Below are the code and all the weights of a small trained network. Each question names an input and a target symbol and asks about switching units off, where a switched-off unit gives its printed mean instead of its output.

import numpy as np


def w(rows, s, z=0):
    codes = np.array(rows[::2]) - 128.0
    scale = np.full(codes.shape[1], s)
    scale[-1] = z or s
    return codes * scale


def f(y):
    return np.maximum(y, 0)


def softmax(a):
    e = np.exp(a - a.max(-1, keepdims=True))
    return e / e.sum(-1, keepdims=True)


def log_softmax(a):
    a = a - a.max(-1, keepdims=True)
    return a - np.log(np.exp(a).sum(-1, keepdims=True))


def net(x, mask):
    ids = ['ΓΞΠΣΦαβδεητψω'.index(c) for c in x.split()]
    T = len(ids)
    res = E[ids] + P[:T]
    r = res
    for j in range(3):
        rows = slice(2 * j, 2 * j + 2)
        q, k, v = (r @ M[0][rows].T for M in (Q, K, V))
        z = softmax(np.where(np.tri(T) > 0, q @ k.T / 2**0.5, -1e9)) @ v
        o = O[0][rows]
        res = res + np.where(mask[j], z, o[:, -1]) @ o[:, :-1]
    y = f(res @ A[0][:, :-1].T + A[0][:, -1])
    res = res + np.where(mask[3:15], y, B[0][:, -1]) @ B[0][:, :-1]
    return log_softmax(res[-1] @ U[:, :-1].T + U[:, -1])


Q, K, V, O, A, B = {}, {}, {}, {}, {}, {}
E = w([
[101,71,98,83,162,70,146,124,131,142],'Γ',
[90,113,30,92,93,174,119,114,137,125],'Ξ',
[102,103,122,200,142,154,58,70,78,120],'Π',
[155,39,135,157,82,125,139,171,84,144],'Σ',
[43,136,161,123,84,188,118,141,158,161],'Φ',
[127,122,139,141,169,174,187,179,104,151],'α',
[57,94,98,167,104,115,180,143,171,147],'β',
[158,105,169,98,100,155,155,80,154,174],'δ',
[123,138,160,129,170,164,66,170,183,155],'ε',
[100,163,176,252,150,138,162,97,120,147],'η',
[111,184,138,105,138,111,119,100,92,175],'τ',
[135,102,137,180,42,68,93,128,81,170],'ψ',
[199,180,84,153,116,126,106,94,128,158],'ω',
],0.023)
P = w([
[92,97,124,111,166,113,123,96,150,96],'0',
[109,94,122,124,168,130,128,113,153,141],'1',
[120,105,115,130,157,134,121,111,149,161],'2',
[131,106,102,137,142,129,119,112,145,183],'3',
[138,113,96,144,134,131,122,111,157,203],'4',
[147,125,87,156,120,123,125,116,151,219],'5',
[156,136,74,158,104,124,130,127,152,236],'6',
[155,133,73,165,97,123,134,126,159,246],'7',
],0.012)
Q[0] = w([
[135,168,132,72,104,128,101,112,97,93],'H1',
[116,165,150,157,120,107,133,168,146,54],'H1',
[148,142,126,132,129,135,114,185,136,27],'H2',
[128,72,104,135,137,147,136,134,157,173],'H2',
[90,63,87,153,162,129,124,124,114,252],'H3',
[81,24,130,156,137,148,154,108,138,100],'H3',
],0.012)
K[0] = w([
[119,100,103,111,142,143,174,124,118,54],'H1',
[86,96,153,84,144,106,119,73,76,44],'H1',
[77,101,171,109,145,165,144,105,121,35],'H2',
[111,167,111,186,150,119,100,121,122,208],'H2',
[154,146,108,163,109,113,131,89,118,248],'H3',
[118,135,124,109,120,118,150,98,102,140],'H3',
],0.013)
V[0] = w([
[149,190,181,110,109,38,58,75,183,76],'H1',
[64,191,189,183,151,130,100,201,173,99],'H1',
[165,45,55,129,126,118,71,201,255,149],'H2',
[46,46,213,165,49,128,121,114,108,125],'H2',
[22,165,113,23,89,116,110,206,39,117],'H3',
[158,170,84,234,131,11,73,247,109,103],'H3',
],0.0059)
O[0] = w([
[149,142,105,122,143,141,27,94,184,198,41],'H1',
[83,108,227,47,115,167,170,171,181,183,53],'H1',
[70,89,142,2,87,121,41,142,121,66,59],'H2',
[124,113,122,107,46,143,152,20,85,151,121],'H2',
[99,139,51,182,128,141,136,189,56,231,1],'H3',
[123,24,109,94,205,156,88,94,117,141,8],'H3',
],0.0081,0.004)
A[0] = w([
[127,83,139,172,69,102,144,140,169,149,42],'N1',
[128,176,89,110,226,85,141,82,169,131,86],'N2',
[86,119,214,174,234,101,109,109,61,105,117],'N3',
[166,42,95,151,138,171,86,112,141,21,79],'N4',
[108,207,66,89,191,237,125,117,164,71,254],'N5',
[116,60,180,201,129,142,100,114,167,49,96],'N6',
[160,190,119,96,112,127,164,88,163,230,198],'N7',
[149,149,110,47,145,31,194,90,78,238,210],'N8',
[234,205,88,107,165,156,102,202,92,151,9],'N9',
[140,152,149,99,102,204,60,77,151,1,158],'N10',
[177,110,177,157,37,112,73,158,112,105,111],'N11',
[145,139,72,107,151,235,188,95,187,83,134],'N12',
],0.0065,0.0041)
B[0] = w([
[92,62,149,135,154,129,141,178,103,113,157],'N1',
[100,114,123,136,110,84,120,170,166,79,171],'N2',
[186,164,50,96,233,129,117,152,155,215,161],'N3',
[115,174,166,121,106,101,175,155,111,175,146],'N4',
[253,95,98,146,93,110,41,200,90,171,167],'N5',
[136,158,112,83,69,81,181,92,106,215,151],'N6',
[87,99,162,177,184,152,97,189,136,45,254],'N7',
[112,111,107,141,144,193,120,113,136,18,252],'N8',
[91,138,222,66,54,60,158,122,121,77,153],'N9',
[97,127,159,49,86,91,180,59,113,173,163],'N10',
[140,121,169,92,193,195,106,128,91,109,157],'N11',
[168,183,74,156,89,149,98,163,122,146,165],'N12',
],0.0068,0.01)
U = w([
[37,162,131,94,233,85,70,151,87,31,130],'Γ',
[137,191,8,101,38,180,97,154,136,137,41],'Ξ',
[106,167,132,154,147,89,128,69,124,236,89],'Π',
[126,52,194,159,104,63,100,151,7,124,56],'Σ',
[3,118,124,161,26,112,128,160,179,190,44],'Φ',
[197,104,138,65,150,134,207,207,17,157,158],'α',
[46,71,61,99,107,65,194,150,188,124,92],'β',
[193,168,164,154,11,90,125,112,155,60,178],'δ',
[59,137,188,73,88,182,75,205,156,189,85],'ε',
[204,108,177,151,118,170,192,54,241,134,102],'η',
[145,150,115,203,186,191,90,211,117,109,253],'τ',
[117,99,105,125,141,222,49,36,77,173,138],'ψ',
[186,109,167,100,132,36,40,179,173,187,92],'ω',
],0.0054,0.0045)

Each question gives the input, a string of symbols that net reads in full, and the target symbol t.
The units are the heads (2 rows each of Q, K, V and O) and the neurons (one row each of A and B). Each row of codes is followed by its name. A weight is (code - 128) times the scale printed after its matrix; where a second scale follows, it is the last column's (O, A, B and U).
mask holds one flag per unit, heads first, then neurons. A switched-off unit (its flag False) gives its mean, the last column of its rows in O or B, instead of its output. The means were averaged over made-up inputs and are rounded, as every weight is.
A unit's drop is (log p(t) with every unit on - log p(t) with that unit switched off) / (log p(t) with every unit on - log p(t) with every unit switched off).
The circuit of an input: a set's keep is (log p(t) with only the set's units on - log p(t) with every unit switched off) / (log p(t) with every unit on - log p(t) with every unit switched off). Starting from the 12 units with the biggest drops (on a tie, the unit counted first), units are removed one at a time, each time the one whose removal leaves the highest keep (on an exact tie, the one counted first), for as long as the keep stays at least 0.8.
circuit, biggest first: the units of the circuit, biggest drop first
k most important neurons: the k neurons with the biggest drops, biggest first
heads that matter: for each layer, one digit per head in row order, 1 if its drop is at least 0.15 and else 0, layers parted by /
drop of u: that unit's drop, to one decimal
input δ τ Σ δ ε, target ε: circuit, biggest first : [H1 H2]
input δ δ δ Γ, target δ: circuit, biggest first : [H3]
input η Π δ Π Γ δ τ δ, target τ: circuit, biggest first : [N7 H2]
input α τ Ξ δ δ α, target δ: heads that matter : 001
input δ δ α τ Γ Γ ε, target ω: heads that matter : 010
input δ ε Σ τ ψ Φ, target ψ: circuit, biggest first : [H3 H2]
input Γ τ η, target Π: circuit, biggest first : [N8 N6 N3]
input ψ β α Γ ψ τ, target ψ: circuit, biggest first : [H3 H2]
input δ α τ α ψ δ τ, target Γ: 2 most important neurons : [N8 N7]
input Γ Φ α η Γ, target η: circuit, biggest first : [H3 H2]
input τ ψ τ τ η, target Π: circuit, biggest first : [N8 N6 N3]
input α α α, target α: circuit, biggest first : [H1 N7]
input Φ τ δ τ τ ε ω δ, target ω: circuit, biggest first : [H2 H3 N8]
input δ β δ δ δ τ τ, target Γ: 2 most important neurons : [N9 N7]
input Γ τ τ, target τ: circuit, biggest first : [H2 N7 H3]
input τ τ δ τ ω Γ, target ω: 2 most important neurons : [N7 N8]
input Γ Σ Γ τ Σ Ξ τ Γ, target τ: most important neuron : [N8]
input ω α ε, target ω: 2 most important neurons : [N5 N8]
input τ Γ δ α η, target η: drop of H1 : 0.1
input ε α Π, target Π: drop of N8 : 0.2
input τ τ τ δ Ξ τ ψ δ, target ψ: drop of H3 : 0.3
